Below are the code and all the weights of a small trained network. Each question names an input and a class and asks about switching units off, where a switched-off unit gives its printed mean instead of its output.

import numpy as np


def w(rows, s, z=0):
    codes = np.array(rows[::2]) - 128.0
    scale = np.full(codes.shape[1], s)
    scale[-1] = z or s
    return codes * scale


def norm(h):
    return h / np.sqrt((h * h).mean(-1, keepdims=True) + 1e-5)


def f(y):
    return y / 2 * (1 + np.tanh(0.7978845608 * (y + 0.044715 * y**3)))


def log_softmax(a):
    a = a - a.max(-1, keepdims=True)
    return a - np.log(np.exp(a).sum(-1, keepdims=True))


def net(x, mask):
    res = np.array(x, float).reshape(1, 6) / 4 @ E
    u = 0
    for l in range(3):
        y = f(norm(res) @ A[l][:, :-1].T + A[l][:, -1])
        res = res + np.where(mask[u : u + 4], y, B[l][:, -1]) @ B[l][:, :-1]
        u += 4
    return log_softmax(norm(res)[-1] @ U[:, :-1].T + U[:, -1])


A, B = {}, {}
E = w([
[166,130,156,179,127,63,189,114,51,52,96,105],'x0',
[91,132,133,116,121,156,140,110,127,113,82,138],'x1',
[68,163,113,143,165,77,51,146,53,157,66,37],'x2',
[107,129,131,127,132,86,134,123,130,129,103,173],'x3',
[143,100,126,140,99,106,109,121,123,139,118,136],'x4',
[134,123,255,123,171,199,62,95,88,74,133,187],'x5',
],0.007)
A[0] = w([
[141,148,60,162,83,74,254,111,113,90,118,71,44],'0.n0',
[122,123,159,106,146,184,58,156,176,164,122,166,42],'0.n1',
[151,170,60,93,104,156,156,100,247,151,141,161,253],'0.n2',
[47,121,81,115,123,114,104,177,152,196,127,79,203],'0.n3',
],0.0058,0.002)
B[0] = w([
[118,140,202,102,155,216,40,209,209,167,89,193,232],'0.n0',
[133,104,118,124,125,98,101,225,254,98,77,89,190],'0.n1',
[129,48,84,216,200,155,180,95,44,189,97,154,254],'0.n2',
[75,212,152,114,43,111,125,13,164,61,200,123,235],'0.n3',
],0.0071,0.0053)
A[1] = w([
[91,184,191,120,160,82,24,202,122,120,57,48,54],'1.n0',
[132,113,176,135,156,117,140,102,2,42,152,132,89],'1.n1',
[220,103,225,122,103,155,210,155,196,69,124,184,127],'1.n2',
[140,42,143,86,166,152,160,220,217,120,108,144,10],'1.n3',
],0.0062,0.0014)
B[1] = w([
[170,14,77,208,190,205,156,189,202,85,161,190,254],'1.n0',
[173,88,213,98,106,52,236,40,106,47,30,16,186],'1.n1',
[66,254,159,79,61,75,119,102,166,146,209,72,237],'1.n2',
[126,141,158,91,53,92,86,173,7,180,123,123,211],'1.n3',
],0.0075,0.007)
A[2] = w([
[125,43,130,184,110,161,155,140,159,193,147,215,200],'2.n0',
[64,163,61,57,123,82,33,89,161,161,107,67,78],'2.n1',
[115,197,205,33,40,146,71,198,19,255,151,191,8],'2.n2',
[128,38,73,201,208,226,105,130,166,96,103,200,195],'2.n3',
],0.0054,0.0019)
B[2] = w([
[121,116,81,150,178,149,89,137,150,159,119,135,217],'2.n0',
[179,195,184,159,95,82,150,78,66,115,123,95,161],'2.n1',
[207,73,172,115,188,141,180,159,5,68,4,105,226],'2.n2',
[142,147,72,98,128,100,89,157,118,178,161,154,253],'2.n3',
],0.012,0.0077)
U = w([
[99,93,3,168,154,182,46,184,208,203,172,160,254],'0',
[206,50,184,121,165,162,141,164,43,73,50,104,125],'1',
[88,204,178,95,2,100,145,8,201,107,178,54,63],'2',
],0.0085,0.00038)

Each question gives the input, the list of numbers given to net, and the class t.
The units are the neurons (one row each of A and B). Each row of codes is followed by its name. A weight is (code - 128) times the scale printed after its matrix; where a second scale follows, it is the last column's (A, B and U).
mask holds one flag per neuron, layer by layer. A switched-off neuron (its flag False) gives its mean, the last column of its row in B, instead of its output. The means were averaged over made-up inputs and are rounded, as every weight is.
A unit's drop is (log p(t) with every unit on - log p(t) with that unit switched off) / (log p(t) with every unit on - log p(t) with every unit switched off).
The circuit of an input: a set's keep is (log p(t) with only the set's units on - log p(t) with every unit switched off) / (log p(t) with every unit on - log p(t) with every unit switched off). Starting from all 12 units, units are removed one at a time, each time the one whose removal leaves the highest keep (on an exact tie, the one counted first), for as long as the keep stays at least 0.8.
circuit, biggest first: the units of the circuit, biggest drop first
k most important neurons: the k neurons with the biggest drops, biggest first
k most important neurons of layer l: the k neurons of layer l with the biggest drops, biggest first
drop of u: that unit's drop, to one decimal
input [-5,5,3,-7,-1,-8], class 2: circuit, biggest first => (0.n3)
input [-8,3,-4,0,-5,3], class 1: circuit, biggest first => (1.n0; 2.n2)
input [7,2,3,3,-4,-3], class 0: 2 most important neurons => (1.n0; 0.n0)
input [0,-1,4,-7,-7,7], class 0: 2 most important neurons => (1.n0; 2.n2)
input [0,-2,-2,-7,2,-1], class 0: 3 most important neurons => (0.n2; 0.n1; 1.n2)
input [0,5,5,0,-4,8], class 0: 4 most important neurons => (1.n0; 2.n2; 2.n3; 0.n2)
input [-7,7,1,-2,-1,-7], class 2: 3 most important neurons => (0.n3; 1.n0; 2.n1)
input [5,5,-1,-5,-2,8], class 2: circuit, biggest first => (2.n2; 1.n2)
input [-1,1,6,-4,4,8], class 0: circuit, biggest first => (1.n0; 2.n2)
input [1,2,-8,-1,5,4], class 2: 2 most important neurons => (0.n0; 1.n2)
input [1,2,-8,6,-2,1], class 2: 3 most important neurons of layer 0 => (0.n0; 0.n1; 0.n2)
input [3,-5,1,3,-2,-7], class 0: drop of 0.n0 => 5.0
input [-3,4,4,5,-8,-1], class 2: drop of 0.n3 => 1.5
input [4,-2,3,8,-7,-6], class 0: drop of 0.n0 => 1.3
input [-5,1,-3,4,0,1], class 1: drop of 1.n0 => 3.4
